Here is a tiny trained network, its code and every weight. The questions are about switching its units off for an input and a class, where a switched-off unit gives its printed mean instead of its output.

import numpy as np


def w(rows, s, z=0):
    codes = np.array(rows[::2]) - 128.0
    scale = np.full(codes.shape[1], s)
    scale[-1] = z or s
    return codes * scale


def norm(h):
    return h / np.sqrt((h * h).mean(-1, keepdims=True) + 1e-5)


def f(y):
    return np.maximum(y, 0)


def log_softmax(a):
    a = a - a.max(-1, keepdims=True)
    return a - np.log(np.exp(a).sum(-1, keepdims=True))


def net(x, mask):
    res = np.array(x, float).reshape(1, 8) / 4 @ E
    u = 0
    for l in range(2):
        y = f(norm(res) @ A[l][:, :-1].T + A[l][:, -1])
        res = res + np.where(mask[u : u + 4], y, B[l][:, -1]) @ B[l][:, :-1]
        u += 4
    return log_softmax(norm(res)[-1] @ U[:, :-1].T + U[:, -1])


A, B = {}, {}
E = w([
[164,80,184,42,105,246,85],'x0',
[115,111,106,129,172,165,166],'x1',
[120,136,117,98,180,149,191],'x2',
[167,134,147,50,67,49,175],'x3',
[37,95,225,193,18,127,191],'x4',
[123,128,125,160,148,158,121],'x5',
[164,156,148,152,141,129,140],'x6',
[111,251,161,91,86,157,113],'x7',
],0.0024)
A[0] = w([
[90,192,53,185,129,64,164,2],'0.n0',
[75,86,152,179,197,186,122,143],'0.n1',
[180,159,65,57,230,87,49,53],'0.n2',
[75,254,101,114,74,179,107,178],'0.n3',
],0.005,0.00099)
B[0] = w([
[152,27,202,117,254,109,93,195],'0.n0',
[147,129,113,110,63,95,100,194],'0.n1',
[39,177,117,191,78,126,103,254],'0.n2',
[164,91,60,136,189,79,163,211],'0.n3',
],0.0068,0.0042)
A[1] = w([
[125,86,118,113,179,119,124,113],'1.n0',
[98,3,45,156,94,115,141,204],'1.n1',
[126,135,183,33,115,220,27,111],'1.n2',
[94,188,138,208,44,91,169,252],'1.n3',
],0.0037,0.0013)
B[1] = w([
[180,94,154,143,107,71,51,167],'1.n0',
[150,226,30,115,140,93,188,252],'1.n1',
[115,49,161,95,254,67,104,184],'1.n2',
[118,195,119,149,100,178,167,209],'1.n3',
],0.0053,0.0034)
U = w([
[153,1,194,112,214,120,53,218],'0',
[63,195,136,185,88,146,140,194],'1',
[215,138,85,139,138,115,142,2],'2',
[187,131,99,149,127,140,137,54],'3',
],0.0053,0.00069)

Each question gives the input, the list of numbers given to net, and the class t.
The units are the neurons (one row each of A and B). Each row of codes is followed by its name. A weight is (code - 128) times the scale printed after its matrix; where a second scale follows, it is the last column's (A, B and U).
mask holds one flag per neuron, layer by layer. A switched-off neuron (its flag False) gives its mean, the last column of its row in B, instead of its output. The means were averaged over made-up inputs and are rounded, as every weight is.
A unit's drop is (log p(t) with every unit on - log p(t) with that unit switched off) / (log p(t) with every unit on - log p(t) with every unit switched off).
The circuit of an input: a set's keep is (log p(t) with only the set's units on - log p(t) with every unit switched off) / (log p(t) with every unit on - log p(t) with every unit switched off). Starting from all 8 units, units are removed one at a time, each time the one whose removal leaves the highest keep (on an exact tie, the one counted first), for as long as the keep stays at least 0.8.
units of the circuit, in order: the units of the circuit, biggest drop first
top k neurons: the k neurons with the biggest drops, biggest first
k most important neurons of layer l: the k neurons of layer l with the biggest drops, biggest first
drop when u is switched off: that unit's drop, to one decimal
input [-6,3,-4,5,6,0,-8,5], class 0: 2 most important neurons of layer 0 : [0.n0; 0.n2]
input [6,3,-5,-6,6,3,-6,8], class 2: top 3 neurons : [0.n3; 0.n0; 0.n2]
input [3,-2,-2,2,2,2,-2,-6], class 2: units of the circuit, in order : [1.n1]
input [-5,5,0,-2,-4,-1,3,0], class 0: top 2 neurons : [0.n0; 1.n1]
input [-5,-3,-3,4,5,8,2,4], class 0: units of the circuit, in order : [0.n0; 0.n2]
input [5,-3,-8,-2,-7,1,-3,-1], class 1: 2 most important neurons of layer 0 : [0.n2; 0.n0]
input [3,3,-6,2,2,2,-7,-5], class 2: top 2 neurons : [1.n1; 0.n2]
input [5,-5,5,-2,-8,8,3,2], class 1: top 2 neurons : [0.n2; 0.n0]
input [-2,3,-2,2,-7,8,-1,-4], class 1: 2 most important neurons of layer 0 : [0.n2; 0.n3]
input [8,-4,-7,8,2,0,-2,4], class 0: 2 most important neurons of layer 0 : [0.n2; 0.n1]
input [-3,-7,-7,0,-8,-1,2,-2], class 1: drop when 0.n2 is switched off : 1.0
input [-7,7,2,2,5,3,5,5], class 0: drop when 0.n0 is switched off : 0.9
input [-6,-2,-2,3,0,0,1,-1], class 0: drop when 0.n0 is switched off : 1.2
input [-6,6,3,8,-3,7,-1,2], class 0: most important neuron of layer 0 : [0.n0]
input [-4,3,-2,2,-6,-3,-1,2], class 1: 2 most important neurons of layer 0 : [0.n2; 0.n3]
